Here is a tiny trained network, its code and every weight. The questions are about switching its units off for an input and a target symbol, where a switched-off unit gives its printed mean instead of its output.

import numpy as np


def w(rows, s, z=0):
    codes = np.array(rows[::2]) - 128.0
    scale = np.full(codes.shape[1], s)
    scale[-1] = z or s
    return codes * scale


def f(y):
    return y / 2 * (1 + np.tanh(0.7978845608 * (y + 0.044715 * y**3)))


def softmax(a):
    e = np.exp(a - a.max(-1, keepdims=True))
    return e / e.sum(-1, keepdims=True)


def log_softmax(a):
    a = a - a.max(-1, keepdims=True)
    return a - np.log(np.exp(a).sum(-1, keepdims=True))


def net(x, mask):
    ids = ['ΓΩαβεζημξφψ'.index(c) for c in x.split()]
    T = len(ids)
    res = E[ids] + P[:T]
    u = 0
    for l in range(2):
        q, k, v = (res @ M[l].T for M in (Q, K, V))
        z = softmax(np.where(np.tri(T) > 0, q @ k.T / 3**0.5, -1e9)) @ v
        res = res + np.where(mask[u], z, O[l][:, -1]) @ O[l][:, :-1]
        u += 1
        y = f(res @ A[l][:, :-1].T + A[l][:, -1])
        res = res + np.where(mask[u : u + 12], y, B[l][:, -1]) @ B[l][:, :-1]
        u += 12
    return log_softmax(res[-1] @ U[:, :-1].T + U[:, -1])


Q, K, V, O, A, B = {}, {}, {}, {}, {}, {}
E = w([
[122,161,127],'Γ',
[221,69,72],'Ω',
[31,74,46],'α',
[129,157,132],'β',
[13,129,230],'ε',
[210,106,114],'ζ',
[249,166,75],'η',
[138,172,150],'μ',
[116,202,254],'ξ',
[237,109,74],'φ',
[132,168,141],'ψ',
],0.007)
P = w([
[176,11,139],'0',
[136,195,101],'1',
[138,213,92],'2',
[130,221,93],'3',
[127,232,92],'4',
[131,253,85],'5',
],0.0044)
Q[0] = w([
[130,72,67],'L0H1',
[224,110,1],'L0H1',
[116,72,61],'L0H1',
],0.0095)
K[0] = w([
[154,94,58],'L0H1',
[148,18,114],'L0H1',
[148,99,10],'L0H1',
],0.011)
V[0] = w([
[44,165,228],'L0H1',
[139,254,145],'L0H1',
[188,113,7],'L0H1',
],0.006)
O[0] = w([
[127,88,207,7],'L0H1',
[145,253,232,74],'L0H1',
[143,174,58,250],'L0H1',
],0.0054,0.0022)
A[0] = w([
[142,144,170,164],'L0N1',
[45,20,60,223],'L0N2',
[109,17,249,209],'L0N3',
[139,144,108,145],'L0N4',
[135,127,124,120],'L0N5',
[218,176,107,254],'L0N6',
[128,118,153,108],'L0N7',
[154,155,119,179],'L0N8',
[155,137,103,187],'L0N9',
[2,203,122,218],'L0N10',
[117,77,127,122],'L0N11',
[125,122,111,140],'L0N12',
],0.0077,0.0034)
B[0] = w([
[137,124,159,129],'L0N1',
[42,115,84,234],'L0N2',
[138,25,187,131],'L0N3',
[136,128,121,154],'L0N4',
[132,126,125,128],'L0N5',
[211,153,109,254],'L0N6',
[116,109,156,111],'L0N7',
[172,148,124,168],'L0N8',
[144,135,112,181],'L0N9',
[3,228,157,209],'L0N10',
[99,109,121,123],'L0N11',
[125,131,118,142],'L0N12',
],0.0079,0.0047)
Q[1] = w([
[53,88,221],'L1H1',
[2,232,117],'L1H1',
[79,185,252],'L1H1',
],0.0089)
K[1] = w([
[154,225,133],'L1H1',
[6,218,124],'L1H1',
[117,193,190],'L1H1',
],0.011)
V[1] = w([
[254,239,39],'L1H1',
[181,146,245],'L1H1',
[48,63,96],'L1H1',
],0.0063)
O[1] = w([
[191,72,54,89],'L1H1',
[219,113,254,2],'L1H1',
[36,169,111,216],'L1H1',
],0.0083,0.0077)
A[1] = w([
[69,162,111,31],'L1N1',
[38,135,109,175],'L1N2',
[183,101,33,119],'L1N3',
[135,142,123,131],'L1N4',
[205,120,47,135],'L1N5',
[12,130,100,197],'L1N6',
[180,102,36,117],'L1N7',
[254,55,169,254],'L1N8',
[207,152,76,108],'L1N9',
[118,124,132,154],'L1N10',
[220,50,136,139],'L1N11',
[151,111,122,105],'L1N12',
],0.0062,0.0042)
B[1] = w([
[204,86,139,180],'L1N1',
[215,156,113,224],'L1N2',
[39,101,143,177],'L1N3',
[115,126,125,132],'L1N4',
[42,70,146,174],'L1N5',
[218,160,106,255],'L1N6',
[38,101,143,175],'L1N7',
[254,95,163,164],'L1N8',
[97,41,130,161],'L1N9',
[137,145,131,133],'L1N10',
[210,67,125,151],'L1N11',
[130,83,130,126],'L1N12',
],0.0062,0.016)
U = w([
[135,123,135,139],'Γ',
[3,128,114,2],'Ω',
[161,190,72,211],'α',
[131,122,140,146],'β',
[59,180,190,226],'ε',
[108,113,130,104],'ζ',
[202,73,107,11],'η',
[174,117,142,154],'μ',
[230,147,170,101],'ξ',
[85,96,124,106],'φ',
[159,122,138,98],'ψ',
],0.007,0.0029)

Each question gives the input, a string of symbols that net reads in full, and the target symbol t.
The units are the heads (3 rows each of Q, K, V and O) and the neurons (one row each of A and B). Each row of codes is followed by its name. A weight is (code - 128) times the scale printed after its matrix; where a second scale follows, it is the last column's (O, A, B and U).
mask holds one flag per unit, layer by layer, with each layer's heads first. A switched-off unit (its flag False) gives its mean, the last column of its rows in O or B, instead of its output. The means were averaged over made-up inputs and are rounded, as every weight is.
A unit's drop is (log p(t) with every unit on - log p(t) with that unit switched off) / (log p(t) with every unit on - log p(t) with every unit switched off).
The circuit of an input: a set's keep is (log p(t) with only the set's units on - log p(t) with every unit switched off) / (log p(t) with every unit on - log p(t) with every unit switched off). Starting from the 12 units with the biggest drops (on a tie, the unit counted first), units are removed one at a time, each time the one whose removal leaves the highest keep (on an exact tie, the one counted first), for as long as the keep stays at least 0.8.
circuit, biggest first: the units of the circuit, biggest drop first
most important unit: the unit with the biggest drop
top k neurons: the k neurons with the biggest drops, biggest first
k most important neurons of layer l: the k neurons of layer l with the biggest drops, biggest first
drop of u: that unit's drop, to one decimal
input η β Ω, target η: circuit, biggest first -> L1H1, L0N10, L1N11
input ξ η Ω, target ξ: circuit, biggest first -> L1H1, L0H1, L0N3, L0N2
input ε η α ζ, target ε: most important unit -> L0N3
input Ω α ε ζ ζ ζ, target Ω: top 2 neurons -> L0N10, L1N6
input ξ β α α α φ, target ξ: top 2 neurons -> L0N10, L0N3
input η η α ψ Ω, target η: top 3 neurons -> L0N10, L1N8, L0N2
input η ξ ε ε Ω μ, target ε: top 3 neurons -> L0N10, L1N6, L0N6
input η α Ω Ω η η, target η: 3 most important neurons of layer 0 -> L0N10, L0N6, L0N2
input φ μ ε ξ, target ξ: top 3 neurons -> L0N2, L0N3, L1N8
input Ω η ξ β, target ξ: 2 most important neurons of layer 0 -> L0N2, L0N10
input ξ α α Ω η Ω, target ξ: 2 most important neurons of layer 0 -> L0N3, L0N10
input η η φ α β ξ, target ξ: top 2 neurons -> L0N2, L1N8
input η ε φ α α ζ, target η: 3 most important neurons of layer 1 -> L1N8, L1N11, L1N9
input ε α α Γ η Ω, target ε: most important unit -> L0N3
input ε α ξ α η, target ε: drop of L1H1 -> 0.6
input ξ α β η, target ξ: drop of L0N10 -> 0.3
input η η ψ ε α φ, target η: drop of L1H1 -> 1.5
